Below are the code and all the weights of a small trained network. Each question names an input and a target symbol and asks about switching units off, where a switched-off unit gives its printed mean instead of its output.

import numpy as np


def w(rows, s, z=0):
    codes = np.array(rows[::2]) - 128.0
    scale = np.full(codes.shape[1], s)
    scale[-1] = z or s
    return codes * scale


def f(y):
    return np.maximum(y, 0)


def softmax(a):
    e = np.exp(a - a.max(-1, keepdims=True))
    return e / e.sum(-1, keepdims=True)


def log_softmax(a):
    a = a - a.max(-1, keepdims=True)
    return a - np.log(np.exp(a).sum(-1, keepdims=True))


def net(x, mask):
    ids = ['ΛΠΣΦαβγδζτ'.index(c) for c in x.split()]
    T = len(ids)
    res = E[ids] + P[:T]
    r = res
    for j in range(3):
        rows = slice(3 * j, 3 * j + 3)
        q, k, v = (r @ M[0][rows].T for M in (Q, K, V))
        z = softmax(np.where(np.tri(T) > 0, q @ k.T / 3**0.5, -1e9)) @ v
        o = O[0][rows]
        res = res + np.where(mask[j], z, o[:, -1]) @ o[:, :-1]
    y = f(res @ A[0][:, :-1].T + A[0][:, -1])
    res = res + np.where(mask[3:19], y, B[0][:, -1]) @ B[0][:, :-1]
    return log_softmax(res[-1] @ U[:, :-1].T + U[:, -1])


Q, K, V, O, A, B = {}, {}, {}, {}, {}, {}
E = w([
[160,174,68,123,151,141,93,151,91,100,169],'Λ',
[125,173,70,103,134,107,84,140,31,108,143],'Π',
[116,119,116,133,165,118,79,110,146,41,157],'Σ',
[71,88,108,113,79,112,107,145,85,116,125],'Φ',
[165,90,146,145,118,41,137,179,102,67,98],'α',
[157,104,113,150,117,139,138,169,172,112,186],'β',
[109,42,127,139,62,116,157,174,175,139,163],'γ',
[132,104,76,99,114,144,103,163,104,126,160],'δ',
[79,124,32,119,209,92,179,113,178,209,2],'ζ',
[111,200,224,158,174,130,211,175,17,111,171],'τ',
],0.017)
P = w([
[114,153,117,120,84,141,116,51,139,95,234],'0',
[120,110,89,77,123,79,144,90,132,62,217],'1',
[128,141,93,69,123,58,129,147,156,80,209],'2',
[128,178,105,116,106,80,90,168,153,118,193],'3',
[175,93,162,152,140,102,48,106,121,236,185],'4',
[182,68,104,223,111,191,98,52,80,173,137],'5',
[157,70,62,158,133,173,197,96,71,47,127],'6',
[114,171,90,216,56,170,104,170,117,65,101],'7',
[103,166,150,85,142,92,75,251,114,110,141],'8',
[133,127,171,164,132,131,22,207,89,204,127],'9',
[141,43,154,88,160,176,114,238,114,119,133],'10',
[117,76,110,205,92,197,137,166,16,93,74],'11',
[117,121,124,182,86,165,123,248,72,30,104],'12',
],0.014)
Q[0] = w([
[88,210,138,116,90,53,112,124,181,140,149],'head 0',
[65,166,59,123,94,145,199,157,142,30,111],'head 0',
[102,144,125,60,165,63,120,214,158,142,177],'head 0',
[144,99,99,68,124,177,215,102,114,61,98],'head 1',
[93,134,117,75,135,90,133,229,126,77,192],'head 1',
[122,167,150,2,163,89,162,91,199,181,88],'head 1',
[101,123,74,120,90,127,86,120,141,125,174],'head 2',
[113,92,95,114,124,136,106,123,99,124,198],'head 2',
[118,111,105,163,143,139,100,183,101,122,124],'head 2',
],0.016)
K[0] = w([
[193,62,138,158,163,119,149,6,98,196,142],'head 0',
[139,154,196,168,149,143,8,172,149,231,77],'head 0',
[148,93,92,251,132,180,136,72,87,146,74],'head 0',
[101,184,158,148,99,133,46,219,154,129,136],'head 1',
[119,153,104,207,128,198,131,106,145,147,17],'head 1',
[163,114,132,178,42,137,108,107,70,70,205],'head 1',
[137,105,143,145,145,138,142,177,79,101,122],'head 2',
[132,102,161,170,144,156,94,210,94,120,90],'head 2',
[164,128,171,136,143,115,154,167,104,125,45],'head 2',
],0.015)
V[0] = w([
[217,196,210,206,231,110,159,147,184,90,154],'head 0',
[148,34,124,115,140,188,137,209,254,112,199],'head 0',
[47,15,194,129,54,48,165,87,116,101,90],'head 0',
[204,125,88,104,62,112,177,174,98,167,205],'head 1',
[191,129,133,132,93,131,66,109,114,69,196],'head 1',
[130,92,156,138,81,137,174,230,58,167,73],'head 1',
[87,164,134,105,131,164,159,109,140,170,137],'head 2',
[98,134,99,105,72,148,107,91,111,124,249],'head 2',
[201,132,114,62,33,106,79,75,153,122,108],'head 2',
],0.0098)
O[0] = w([
[86,92,159,164,205,55,86,176,161,120,200,78],'head 0',
[98,180,157,45,148,128,112,248,198,86,115,107],'head 0',
[108,67,24,102,119,189,205,162,106,82,163,127],'head 0',
[135,95,150,68,78,83,133,144,131,136,145,186],'head 1',
[72,99,185,135,86,96,134,132,63,109,120,153],'head 1',
[65,171,75,52,92,82,133,80,135,139,167,83],'head 1',
[111,160,149,121,110,124,131,118,157,86,188,1],'head 2',
[64,189,105,123,144,143,134,117,117,190,125,148],'head 2',
[101,139,72,106,100,88,83,92,162,73,123,104],'head 2',
],0.012,0.0081)
A[0] = w([
[131,124,132,187,194,99,109,123,91,184,96,190],'neuron 0',
[90,131,140,65,110,128,103,213,147,57,185,2],'neuron 1',
[116,133,93,64,183,162,210,179,139,122,81,60],'neuron 2',
[147,99,120,93,139,157,53,131,77,189,172,175],'neuron 3',
[105,142,238,95,51,142,131,104,98,122,180,145],'neuron 4',
[22,124,144,103,82,104,134,108,91,126,157,141],'neuron 5',
[81,77,86,212,213,71,118,86,122,180,153,64],'neuron 6',
[82,219,52,118,169,164,106,29,254,157,202,69],'neuron 7',
[68,77,138,111,77,105,60,141,113,81,95,150],'neuron 8',
[108,118,151,149,188,87,77,157,138,177,122,152],'neuron 9',
[156,127,55,156,96,199,217,99,101,101,59,70],'neuron 10',
[51,133,109,149,229,110,109,212,181,149,64,132],'neuron 11',
[100,118,213,105,112,119,139,82,86,122,207,38],'neuron 12',
[120,113,157,135,137,121,200,168,69,121,58,88],'neuron 13',
[147,189,191,146,178,69,50,111,203,233,43,71],'neuron 14',
[125,96,140,159,93,145,121,39,115,123,161,77],'neuron 15',
],0.008,0.0088)
B[0] = w([
[111,114,99,75,20,167,110,80,238,32,195,242],'neuron 0',
[178,23,115,110,114,156,8,97,123,192,159,188],'neuron 1',
[88,125,187,173,36,104,125,47,153,18,137,195],'neuron 2',
[114,156,171,198,138,74,174,128,171,57,93,209],'neuron 3',
[144,90,116,125,179,112,92,119,56,76,13,207],'neuron 4',
[215,107,123,154,170,128,98,183,148,96,129,222],'neuron 5',
[168,206,109,31,69,87,141,245,92,168,77,187],'neuron 6',
[14,91,169,63,58,85,157,141,28,156,102,152],'neuron 7',
[129,197,184,149,180,176,200,134,109,129,171,236],'neuron 8',
[85,186,165,171,165,123,153,74,237,119,129,194],'neuron 9',
[46,133,171,101,194,47,87,142,180,200,135,254],'neuron 10',
[171,166,98,94,145,124,141,26,51,254,146,196],'neuron 11',
[128,99,86,142,33,74,117,160,201,142,124,168],'neuron 12',
[118,161,58,100,124,194,103,89,193,171,198,222],'neuron 13',
[36,44,93,132,139,143,153,151,72,97,110,207],'neuron 14',
[180,175,137,111,115,100,154,137,99,205,214,169],'neuron 15',
],0.0064,0.016)
U = w([
[50,89,140,179,168,95,134,104,136,49,133,35],'Λ',
[140,108,104,196,110,107,140,42,79,123,166,95],'Π',
[100,194,172,180,183,210,202,100,153,89,233,196],'Σ',
[26,133,56,90,160,125,225,97,127,155,140,197],'Φ',
[86,44,40,188,197,116,194,161,57,80,203,194],'α',
[99,98,143,139,210,101,85,129,117,151,171,43],'β',
[94,120,96,99,113,160,101,117,144,61,178,3],'γ',
[139,159,137,110,154,160,197,173,103,83,56,152],'δ',
[154,93,3,175,197,116,104,99,214,90,78,185],'ζ',
[99,151,117,152,137,70,145,158,164,98,180,44],'τ',
],0.004,0.0046)

Each question gives the input, a string of symbols that net reads in full, and the target symbol t.
The units are the heads (3 rows each of Q, K, V and O) and the neurons (one row each of A and B). Each row of codes is followed by its name. A weight is (code - 128) times the scale printed after its matrix; where a second scale follows, it is the last column's (O, A, B and U).
mask holds one flag per unit, heads first, then neurons. A switched-off unit (its flag False) gives its mean, the last column of its rows in O or B, instead of its output. The means were averaged over made-up inputs and are rounded, as every weight is.
A unit's drop is (log p(t) with every unit on - log p(t) with that unit switched off) / (log p(t) with every unit on - log p(t) with every unit switched off).
The circuit of an input: a set's keep is (log p(t) with only the set's units on - log p(t) with every unit switched off) / (log p(t) with every unit on - log p(t) with every unit switched off). Starting from the 12 units with the biggest drops (on a tie, the unit counted first), units are removed one at a time, each time the one whose removal leaves the highest keep (on an exact tie, the one counted first), for as long as the keep stays at least 0.8.
units of the circuit, in order: the units of the circuit, biggest drop first
unit that matters most: the unit with the biggest drop
top k neurons: the k neurons with the biggest drops, biggest first
heads that matter: for each layer, one digit per head in row order, 1 if its drop is at least 0.15 and else 0, layers parted by /
input Σ Λ δ, target Σ: heads that matter -> 010
input α α Σ Φ Π Π δ, target Φ: units of the circuit, in order -> head 0; neuron 10
input Σ Π τ Φ α α α δ, target α: units of the circuit, in order -> head 0; neuron 0
input δ τ ζ ζ Φ Λ δ δ α Λ, target ζ: unit that matters most -> head 1
input ζ α ζ δ α τ α Σ δ γ α δ Π, target ζ: heads that matter -> 011
input Π Π τ Σ α α α Π δ δ α ζ β, target Φ: units of the circuit, in order -> head 1; neuron 7
input Π δ β δ Σ β, target β: units of the circuit, in order -> head 0; neuron 1; neuron 11
input γ Λ τ, target γ: units of the circuit, in order -> head 0; neuron 1; neuron 2
input Φ δ Π Φ τ Λ α Π α Φ Π β, target α: units of the circuit, in order -> head 0; head 2
input ζ Λ δ α δ Π τ δ Λ β Λ γ, target Σ: top 2 neurons -> neuron 9; neuron 0
input α δ α τ α β δ Σ α Σ Π α, target α: heads that matter -> 110
input δ Φ Φ α α δ ζ Π β Π α α δ, target ζ: heads that matter -> 011
input α Π Π α Φ τ Λ Π Φ τ Φ Λ γ, target τ: top 2 neurons -> neuron 6; neuron 12
input δ Σ β Φ δ β Λ, target Φ: heads that matter -> 100
input Φ δ ζ δ Σ, target Φ: heads that matter -> 011
input τ α Φ τ τ α γ α Π α τ, target α: heads that matter -> 110
input Π β Λ τ Π Π τ Φ β Π β δ Φ, target Π: units of the circuit, in order -> head 0
input γ Π Λ α Π α Π α, target Π: heads that matter -> 100
input δ Π τ τ Σ δ α Φ α γ, target α: heads that matter -> 100
input α α α α Π Λ δ Φ δ Π Σ, target Φ: heads that matter -> 100
input δ α δ Σ δ Φ α Π Φ γ ζ Λ, target Φ: top 3 neurons -> neuron 10; neuron 7; neuron 5
input α Φ Λ α α γ Π Σ, target α: heads that matter -> 100
input α Π Σ γ α δ Φ τ α ζ δ ζ δ, target ζ: heads that matter -> 111
input δ α Φ τ τ Π α, target τ: heads that matter -> 100
input α δ α Λ β, target δ: heads that matter -> 110
input Π δ Φ τ Π α δ β ζ β, target Φ: top 2 neurons -> neuron 7; neuron 5
input β τ β δ, target β: top neuron -> neuron 1
